How the items are linked:
ω: SB->LF, QF->BB, NB->GB, HT->CM, PR->QL, QH->DC, ZT->PJ, RF->PP, ML->QL, PG->PC, GF->MT, MG->GN, MT->PN, FB->HS, DS->NR, PQ->LQ, TC->JF, CC->TL, GB->NL, GJ->ZZ, ZS->RJ, PP->HS, HP->NG, HL->HP, BR->NF, NG->LF, GS->BH, BL->SB, FZ->DS, TP->ZH, FL->SD, FD->PQ, DJ->CM, TL->PJ, BQ->FD, ZZ->CC, SZ->RD, QL->LB, RD->FR, PJ->RQ, PH->QH, PC->RR, NR->PR, QJ->QL, QP->RT, BC->GJ, TN->NB, TD->BL, FC->BR, RM->HT, LB->BH, JF->HL, PN->HP, LF->FJ, BB->QJ, NH->ML, SD->QF, RT->QP, ZH->FC, HS->PG, FJ->RH, RR->GB, RH->JM, NF->ZS, DC->TP, FS->TR, MP->BH, GN->RT, RQ->JF, JM->GF, MN->LH, NL->MP, FR->MG, CM->GS, HN->TD, RJ->FZ, RN->RF, RG->RN, DR->FB, FT->TL, FF->HD, TR->PP, BH->RN, LH->TC, LQ->DR, HD->MN
σ: SB->HP, QF->GJ, NB->QP, HT->FT, PR->PR, QH->ZH, ZT->HD, RF->PG, ML->BH, PG->GB, GF->HN, MG->QP, MT->TD, FB->TR, DS->FD, PQ->FB, TC->GJ, CC->DJ, GB->TN, GJ->FF, ZS->ML, PP->PC, HP->FJ, HL->LF, BR->NF, NG->LH, GS->ZZ, BL->QH, FZ->PR, TP->BR, FL->BB, FD->FS, DJ->FR, TL->SZ, BQ->NH, ZZ->PJ, SZ->MG, QL->RN, RD->RR, PJ->RD, PH->TP, PC->FZ, NR->ZS, QJ->TL, QP->QF, BC->RQ, TN->RM, TD->PH, FC->BQ, RM->TN, LB->RF, JF->NG, PN->HN, LF->JM, BB->ZT, NH->FZ, SD->BC, RT->SD, ZH->NF, HS->RR, FJ->DC, RR->MP, RH->MT, NF->FZ, DC->FC, FS->ML, MP->RG, GN->RG, RQ->MN, JM->PN, MN->JF, NL->DJ, FR->RT, CM->QJ, HN->SB, RJ->HN, RN->HS, RG->CM, DR->FS, FT->CC, FF->CC, TR->QL, BH->PP, LH->SB, LQ->HS, HD->ZZ
ε: SB->HN, QF->QP, NB->NL, HT->NB, PR->FZ, QH->BL, ZT->BB, RF->PR, ML->FS, PG->RF, GF->FJ, MG->SZ, MT->RH, FB->PQ, DS->ZS, PQ->NR, TC->HD, CC->FT, GB->PG, GJ->QF, ZS->BR, PP->PP, HP->TC, HL->LH, BR->TP, NG->ZT, GS->ZZ, BL->PN, FZ->LF, TP->PH, FL->GN, FD->DS, DJ->PJ, TL->QJ, BQ->LQ, ZZ->MP, SZ->TL, QL->DS, RD->PJ, PJ->ZZ, PH->TD, PC->FB, NR->RJ, QJ->CC, QP->MG, BC->SD, TN->GB, TD->MT, FC->QH, RM->TN, LB->NH, JF->MN, PN->JM, LF->HL, BB->FL, NH->BQ, SD->RT, RT->FR, ZH->QH, HS->RN, FJ->MG, RR->HS, RH->NG, NF->ZH, DC->SB, FS->DR, MP->RR, GN->RD, RQ->BC, JM->LF, MN->JM, NL->QJ, FR->DJ, CM->RG, HN->GF, RJ->BR, RN->QL, RG->MP, DR->FD, FT->HT, FF->CC, TR->FB, BH->BQ, LH->FF, LQ->PR, HD->ZT

In the rows, 500 means zero.

The rows follow the links: the fewer symbols apart two items are, the more alike their rows tend to be.

Each row is also shifted at random along 3 hidden directions that mean nothing.

Row, then item:
[588,521,431,510,448,469,591,387,485,418,526,560,489,559,512,466,594,477,495,512,499,452,490,554,499,525,594,364,415,462,418,453,345,518,455,579,363,522,436,468,652,419,430,477,491,497,462,480] -> ZZ
[643,527,639,480,552,523,456,539,574,492,541,471,487,432,588,550,452,372,530,312,675,558,532,534,522,475,340,670,524,413,433,526,508,409,571,530,491,528,710,473,322,533,560,468,324,536,631,550] -> MT
[432,473,576,546,580,511,534,479,431,564,491,480,527,491,490,442,401,464,497,513,447,523,511,431,542,501,439,564,524,385,443,511,559,469,457,521,502,504,489,466,443,533,501,509,441,548,491,619] -> HN
[747,498,505,535,530,474,457,515,491,593,430,493,628,556,432,464,462,584,516,546,438,445,554,448,488,485,495,472,554,521,510,532,530,622,447,517,553,510,467,602,496,463,477,471,518,509,505,478] -> RM
[620,532,606,517,532,555,439,520,521,549,413,431,581,529,525,543,522,416,587,491,573,509,485,537,448,539,462,542,518,581,606,548,477,476,629,425,557,508,641,501,419,462,593,452,467,443,548,448] -> QP
[472,608,596,470,504,554,479,484,551,504,465,497,510,558,512,570,625,384,631,447,633,507,472,557,471,561,461,531,510,618,567,531,431,450,622,455,460,523,688,504,485,510,599,435,449,454,620,450] -> RT
[503,615,535,429,493,469,550,562,468,462,569,495,428,439,540,508,538,495,533,511,524,488,515,478,479,476,484,445,554,423,456,436,485,517,515,479,613,510,565,577,425,528,461,555,444,522,476,450] -> ZH
[84,433,396,490,353,456,537,561,491,484,559,557,503,450,441,490,482,631,489,542,455,433,497,523,502,536,505,525,462,562,532,470,532,546,448,460,504,476,354,475,622,496,398,503,553,469,452,575] -> RF
[585,480,573,526,586,462,540,438,447,483,481,585,559,576,487,479,504,486,492,448,446,509,536,514,580,514,509,474,560,386,387,433,481,429,439,620,399,562,499,435,497,531,507,518,465,642,513,586] -> HP
[972,605,524,488,522,503,447,461,568,521,523,506,551,543,501,500,528,463,541,432,597,476,551,496,492,490,470,486,495,502,451,548,454,593,486,591,459,537,616,583,486,493,489,448,424,508,586,443] -> HT
[747,455,599,550,593,528,498,470,436,556,374,425,626,544,499,480,434,428,562,598,445,503,443,463,463,549,530,517,450,497,590,553,517,476,579,376,546,464,523,465,451,431,555,458,489,447,466,561] -> MG
[520,483,492,447,517,521,401,613,611,444,562,435,364,386,560,575,479,539,450,412,538,580,490,507,490,451,441,598,542,548,523,493,613,443,528,460,608,484,530,521,404,635,552,560,549,528,534,418] -> FZ
[323,541,357,538,441,550,572,385,492,542,542,489,428,544,481,433,488,437,471,568,520,507,484,446,495,486,558,438,405,548,495,574,432,626,450,558,378,451,423,485,643,439,504,450,504,388,478,489] -> QJ
[325,429,424,559,514,489,487,444,514,470,475,484,531,540,548,495,550,469,433,485,524,534,533,544,494,456,602,421,495,533,529,503,406,462,527,539,460,533,482,441,526,412,528,510,571,493,466,409] -> ZT
[907,630,547,408,522,530,488,442,563,425,555,555,344,544,489,584,600,518,555,455,507,535,406,525,540,543,479,473,509,506,380,438,537,446,478,563,402,525,534,531,548,692,563,482,510,593,577,484] -> DS
[497,278,386,531,467,536,405,649,581,469,493,364,469,322,590,530,340,564,360,477,500,563,496,513,461,417,472,667,462,563,649,558,641,413,566,356,681,405,397,444,377,453,523,541,565,383,426,463] -> QL
[365,295,472,617,608,471,505,462,381,525,372,527,634,551,484,410,392,582,391,603,261,522,536,440,542,469,600,454,561,390,526,453,540,475,392,557,508,505,298,434,498,441,474,549,605,582,362,546] -> HL
[677,564,486,504,424,484,494,498,556,551,518,513,583,550,451,496,503,499,519,469,587,419,536,512,474,506,459,497,466,545,491,564,436,600,493,536,480,496,567,582,533,424,435,444,445,450,557,482] -> NL
[449,374,425,535,390,461,518,551,493,483,513,453,587,408,515,471,418,536,435,520,518,447,522,539,460,481,507,543,407,494,581,505,478,512,509,420,577,462,408,479,495,340,386,501,476,402,422,534] -> MP
[517,563,464,485,454,528,508,428,591,438,555,477,439,523,574,528,580,361,499,399,687,527,493,573,487,499,518,473,423,552,495,521,332,462,560,558,388,521,599,476,548,423,528,451,435,432,563,400] -> PJ
[613,661,578,402,498,472,525,558,481,442,606,508,412,431,539,531,574,476,562,463,577,476,495,511,495,496,451,449,533,423,406,422,475,487,532,503,597,538,603,578,421,577,474,549,416,542,512,445] -> FC
[662,378,458,505,542,554,407,550,576,509,457,427,440,428,551,536,401,544,434,508,452,583,446,460,515,459,490,586,500,539,574,561,638,445,522,418,555,438,433,473,426,576,586,513,582,468,483,489] -> FS
[584,472,441,561,515,566,442,503,610,542,514,344,475,439,611,486,390,347,423,423,664,587,533,465,467,405,470,578,441,549,585,624,474,508,586,489,530,462,589,484,392,400,574,484,441,350,521,391] -> TL
[430,484,447,478,524,581,387,592,637,509,536,393,320,388,584,570,445,479,439,438,577,611,488,472,489,431,437,603,553,601,568,553,621,458,563,459,595,463,537,508,397,623,616,542,550,469,545,374] -> NR
[585,495,517,510,453,467,430,593,554,564,486,508,606,499,453,504,473,561,514,469,552,430,595,517,479,485,431,562,543,575,546,548,504,597,497,502,578,506,556,579,460,453,460,472,477,465,550,475] -> GB
[634,392,497,477,409,453,468,616,542,394,538,507,534,406,531,562,489,551,476,418,546,459,521,618,481,529,456,601,466,514,513,453,521,406,553,418,585,488,504,458,454,481,429,514,465,471,501,536] -> PP
[313,457,534,544,570,494,520,447,491,514,487,564,519,545,490,468,475,476,458,443,466,545,535,494,560,484,483,537,550,426,413,485,521,458,454,599,414,540,480,446,498,553,514,513,495,592,522,572] -> LF
[551,581,509,492,480,465,488,502,502,584,486,560,583,593,385,463,536,589,546,551,447,434,559,467,504,513,486,464,539,540,480,534,501,660,416,559,473,506,514,597,570,507,450,457,508,525,534,495] -> TN

Start here and follow the symbols in turn, left to right. Where do you end up?
Answers are names.
[32,545,333,535,348,540,558,462,571,571,610,451,410,474,489,442,461,443,460,497,617,498,522,463,474,443,509,514,404,615,532,616,431,642,466,536,399,453,465,501,637,391,461,474,482,353,491,476]
ε ε ε σ: MP
[263,639,534,452,467,482,577,539,431,509,586,508,424,447,500,487,528,478,548,538,541,472,517,456,489,504,472,454,539,445,449,458,483,540,481,511,569,529,552,542,486,545,449,531,438,536,475,506]
σ ω σ ε: LQ
[361,578,435,518,440,544,601,356,469,556,512,506,479,592,433,439,537,434,550,596,500,464,449,442,502,529,552,410,413,535,499,544,403,610,468,551,355,477,443,492,689,433,462,430,490,415,487,537]
ω σ ω ε ε: ZS
[374,559,375,523,469,525,582,361,497,544,534,506,438,583,461,425,492,462,470,586,495,514,483,420,518,465,593,420,425,511,463,546,418,618,405,602,358,468,386,510,680,451,486,473,529,452,466,477]
σ ε σ ω: FR
[520,431,483,495,408,413,476,604,519,469,527,530,608,469,460,526,472,613,504,473,498,391,542,570,478,522,456,563,494,541,532,479,518,523,489,430,582,499,465,529,496,459,408,504,496,484,508,534]
σ σ σ ω σ: FT
[567,367,578,584,657,478,560,439,315,580,363,478,656,546,452,393,345,521,477,667,275,504,481,376,528,530,544,490,503,321,491,489,598,461,437,451,523,472,364,439,455,458,476,514,498,572,389,680]
ω ω σ σ: HN
[524,613,521,425,522,525,496,541,516,487,565,489,334,453,515,529,528,503,517,496,517,556,467,456,501,479,454,497,563,479,417,479,577,500,496,523,536,516,546,554,465,658,562,551,509,549,512,460]
ε ε σ ε: TP
[307,536,422,489,344,481,591,452,474,471,575,545,481,502,459,462,543,506,507,528,548,424,478,518,499,568,513,457,377,522,480,503,407,565,450,504,397,497,429,478,666,414,393,450,444,419,486,569]
ω σ ε ε ε: DS
[331,347,490,592,594,481,471,471,493,506,445,504,577,520,529,455,442,497,418,471,425,556,570,498,548,436,544,496,544,430,480,490,519,447,478,561,496,529,456,442,459,449,530,536,553,561,457,502]
σ ε σ σ: DJ
[740,606,596,414,534,470,513,595,483,444,555,447,464,401,582,530,531,442,543,436,593,517,516,519,465,487,447,494,548,394,445,418,494,450,564,473,670,537,647,577,334,527,479,538,398,530,507,442]
σ σ ε: ZH
[587,582,424,521,487,520,500,430,570,554,539,456,445,545,496,476,481,454,481,485,570,513,527,464,511,439,510,489,468,531,478,590,444,600,472,591,409,480,517,541,553,477,504,463,466,453,536,451]
ε ε ω ω σ: DJ
[705,645,516,403,518,515,484,514,551,438,584,502,310,468,536,560,586,490,538,451,542,547,458,498,502,492,451,467,549,509,407,466,527,489,510,523,537,522,584,555,465,668,554,528,496,565,544,420]
ε σ σ: FZ
[354,417,408,473,384,466,549,529,458,431,548,563,474,451,461,491,487,649,465,576,386,446,458,518,525,544,537,493,445,497,504,451,545,493,436,448,488,456,311,461,596,505,409,520,568,476,425,584]
ω ω σ: HS
[601,612,539,423,522,478,555,519,423,478,558,511,444,475,505,493,540,532,544,580,451,481,475,472,479,504,503,405,548,429,439,405,516,520,487,492,603,517,505,579,468,569,463,549,486,557,442,463]
ε ω ε ε: BL
[-2,532,531,528,489,535,506,496,552,571,569,501,427,472,500,478,450,402,480,386,615,564,550,457,545,463,386,633,534,501,458,556,532,507,509,568,439,509,590,448,452,544,547,518,425,504,585,554]
ω ω ω ω: FJ
[199,346,503,592,564,510,477,512,489,590,458,458,547,478,514,432,329,473,429,482,466,558,558,446,526,450,466,606,551,432,528,565,592,458,496,505,516,482,456,437,405,470,528,530,493,518,480,565]
σ σ ω ε ε: RH
